Here is a tiny trained network, its code and every weight. The questions are about switching its units off for an input and a class, where a switched-off unit gives its printed mean instead of its output.

import numpy as np


def w(rows, s, z=0):
    codes = np.array(rows[::2]) - 128.0
    scale = np.full(codes.shape[1], s)
    scale[-1] = z or s
    return codes * scale


def norm(h):
    return h / np.sqrt((h * h).mean(-1, keepdims=True) + 1e-5)


def f(y):
    return np.maximum(y, 0)


def log_softmax(a):
    a = a - a.max(-1, keepdims=True)
    return a - np.log(np.exp(a).sum(-1, keepdims=True))


def net(x, mask):
    res = np.array(x, float).reshape(1, 6) / 4 @ E
    u = 0
    for l in range(4):
        y = f(norm(res) @ A[l][:, :-1].T + A[l][:, -1])
        res = res + np.where(mask[u : u + 8], y, B[l][:, -1]) @ B[l][:, :-1]
        u += 8
    return log_softmax(norm(res)[-1] @ U[:, :-1].T + U[:, -1])


A, B = {}, {}
E = w([
[254,157,130,31,129,129],'x0',
[128,128,127,128,128,128],'x1',
[128,129,130,128,128,127],'x2',
[110,148,163,61,5,181],'x3',
[128,127,128,128,128,128],'x4',
[82,86,196,48,204,129],'x5',
],0.005)
A[0] = w([
[122,88,160,96,39,121,157],'L0N0',
[127,123,66,117,119,66,45],'L0N1',
[254,121,137,85,143,149,134],'L0N2',
[220,157,167,167,169,201,89],'L0N3',
[78,110,122,181,144,143,138],'L0N4',
[189,104,170,146,128,152,139],'L0N5',
[102,121,123,126,191,86,107],'L0N6',
[143,144,82,11,237,144,4],'L0N7',
],0.0069,0.0031)
B[0] = w([
[82,240,139,129,123,215,228],'L0N0',
[99,184,69,220,91,31,139],'L0N1',
[183,89,107,106,60,23,254],'L0N2',
[64,179,141,147,111,78,176],'L0N3',
[253,181,210,108,119,204,215],'L0N4',
[165,141,91,126,97,121,165],'L0N5',
[197,136,125,55,143,181,200],'L0N6',
[140,102,171,139,159,98,216],'L0N7',
],0.005,0.0043)
A[1] = w([
[83,85,180,163,169,214,89],'L1N0',
[199,130,139,188,221,135,147],'L1N1',
[227,141,136,165,67,158,116],'L1N2',
[81,140,48,167,78,120,57],'L1N3',
[2,125,224,87,221,92,112],'L1N4',
[135,170,110,193,134,1,74],'L1N5',
[178,50,7,171,222,95,83],'L1N6',
[151,86,67,182,105,80,4],'L1N7',
],0.0055,0.0036)
B[1] = w([
[104,159,130,58,135,124,211],'L1N0',
[189,131,82,141,110,254,252],'L1N1',
[63,132,121,121,54,106,239],'L1N2',
[70,203,200,132,87,208,155],'L1N3',
[165,129,71,68,168,152,238],'L1N4',
[141,89,44,124,166,104,195],'L1N5',
[63,123,156,94,118,53,205],'L1N6',
[112,147,48,119,197,79,147],'L1N7',
],0.0073,0.0036)
A[2] = w([
[143,167,111,184,88,149,179],'L2N0',
[92,164,78,219,143,225,1],'L2N1',
[87,165,142,94,86,216,145],'L2N2',
[120,10,193,1,135,132,101],'L2N3',
[76,178,152,73,106,107,125],'L2N4',
[132,118,9,195,58,157,21],'L2N5',
[165,180,139,41,241,126,133],'L2N6',
[162,138,152,13,138,74,91],'L2N7',
],0.0066,0.0025)
B[2] = w([
[221,46,109,134,96,47,198],'L2N0',
[163,158,253,179,173,113,186],'L2N1',
[141,133,82,129,206,111,255],'L2N2',
[113,175,184,246,132,120,223],'L2N3',
[62,159,212,180,66,147,193],'L2N4',
[133,111,179,131,167,127,194],'L2N5',
[125,97,134,107,69,137,245],'L2N6',
[112,135,134,255,144,151,224],'L2N7',
],0.0072,0.0057)
A[3] = w([
[108,117,1,102,150,82,27],'L3N0',
[171,66,122,170,170,46,98],'L3N1',
[99,124,190,124,67,128,159],'L3N2',
[165,118,193,126,99,106,161],'L3N3',
[170,31,141,142,172,69,39],'L3N4',
[82,112,102,67,173,208,164],'L3N5',
[103,112,193,158,133,130,3],'L3N6',
[139,150,27,60,70,66,227],'L3N7',
],0.0098,0.0015)
B[3] = w([
[83,167,157,105,165,6,170],'L3N0',
[141,177,173,122,164,163,254],'L3N1',
[113,98,100,139,121,106,231],'L3N2',
[94,120,82,150,112,170,226],'L3N3',
[149,192,148,152,166,141,225],'L3N4',
[171,72,132,44,120,110,191],'L3N5',
[107,164,89,99,112,97,204],'L3N6',
[126,26,92,84,158,96,215],'L3N7',
],0.012,0.0056)
U = w([
[179,204,181,198,189,171,250],'0',
[50,181,130,203,31,141,174],'1',
[159,120,112,119,190,7,58],'2',
[119,18,64,109,49,103,67],'3',
[196,67,145,39,161,195,112],'4',
[42,147,171,27,103,172,19],'5',
],0.018,0.0021)

Each question gives the input, the list of numbers given to net, and the class t.
The units are the neurons (one row each of A and B). Each row of codes is followed by its name. A weight is (code - 128) times the scale printed after its matrix; where a second scale follows, it is the last column's (A, B and U).
mask holds one flag per neuron, layer by layer. A switched-off neuron (its flag False) gives its mean, the last column of its row in B, instead of its output. The means were averaged over made-up inputs and are rounded, as every weight is.
A unit's drop is (log p(t) with every unit on - log p(t) with that unit switched off) / (log p(t) with every unit on - log p(t) with every unit switched off).
The circuit of an input: a set's keep is (log p(t) with only the set's units on - log p(t) with every unit switched off) / (log p(t) with every unit on - log p(t) with every unit switched off). Starting from the 12 units with the biggest drops (on a tie, the unit counted first), units are removed one at a time, each time the one whose removal leaves the highest keep (on an exact tie, the one counted first), for as long as the keep stays at least 0.8.
units of the circuit, in order: the units of the circuit, biggest drop first
top k neurons: the k neurons with the biggest drops, biggest first
k most important neurons of layer l: the k neurons of layer l with the biggest drops, biggest first
drop when u is switched off: that unit's drop, to one decimal
input [-3,8,1,-6,8,2], class 4: top neuron => (L1N1)
input [-7,-8,8,1,4,4], class 5: top 3 neurons => (L0N2, L1N1, L2N3)
input [-7,-8,3,2,1,3], class 5: top 2 neurons => (L0N2, L1N1)
input [-8,7,-4,-8,-5,2], class 4: top 2 neurons => (L0N4, L3N5)
input [8,6,3,0,2,0], class 2: top 2 neurons => (L0N2, L3N7)
input [-7,0,8,0,-2,1], class 4: top 3 neurons => (L0N2, L1N0, L0N4)
input [3,0,-1,1,5,7], class 1: top 3 neurons => (L2N2, L2N6, L2N0)
input [1,-3,0,8,4,5], class 1: 2 most important neurons of layer 2 => (L2N4, L2N3)
input [0,-4,-4,-3,8,3], class 4: top 2 neurons => (L1N1, L0N2)
input [7,-2,-6,8,0,1], class 1: 2 most important neurons of layer 2 => (L2N4, L2N7)
input [1,-2,-2,4,3,-3], class 3: top 2 neurons => (L2N3, L2N7)
input [-3,3,1,0,0,4], class 4: top 4 neurons => (L0N2, L1N4, L3N5, L1N6)
input [-2,-2,-6,1,7,0], class 1: 3 most important neurons of layer 1 => (L1N1, L1N4, L1N2)
input [-4,5,-5,3,-2,1], class 5: units of the circuit, in order => (L2N7)
input [1,-8,7,3,4,-6], class 3: top 3 neurons => (L2N3, L2N0, L2N7)
input [0,1,3,-4,0,1], class 4: top 2 neurons => (L1N1, L0N2)
input [3,-6,2,7,-8,7], class 1: drop when L2N3 is switched off => 0.1
input [6,-3,-4,-1,-3,-2], class 2: drop when L3N7 is switched off => 0.1
input [-6,-1,0,-5,-1,1], class 4: drop when L1N0 is switched off => 0.2
input [8,-8,2,7,-2,-6], class 3: top neuron => (L3N7)
input [-1,3,7,-7,-1,1], class 4: 2 most important neurons of layer 1 => (L1N1, L1N6)
input [1,0,8,2,-8,-2], class 3: top 2 neurons => (L2N3, L2N7)
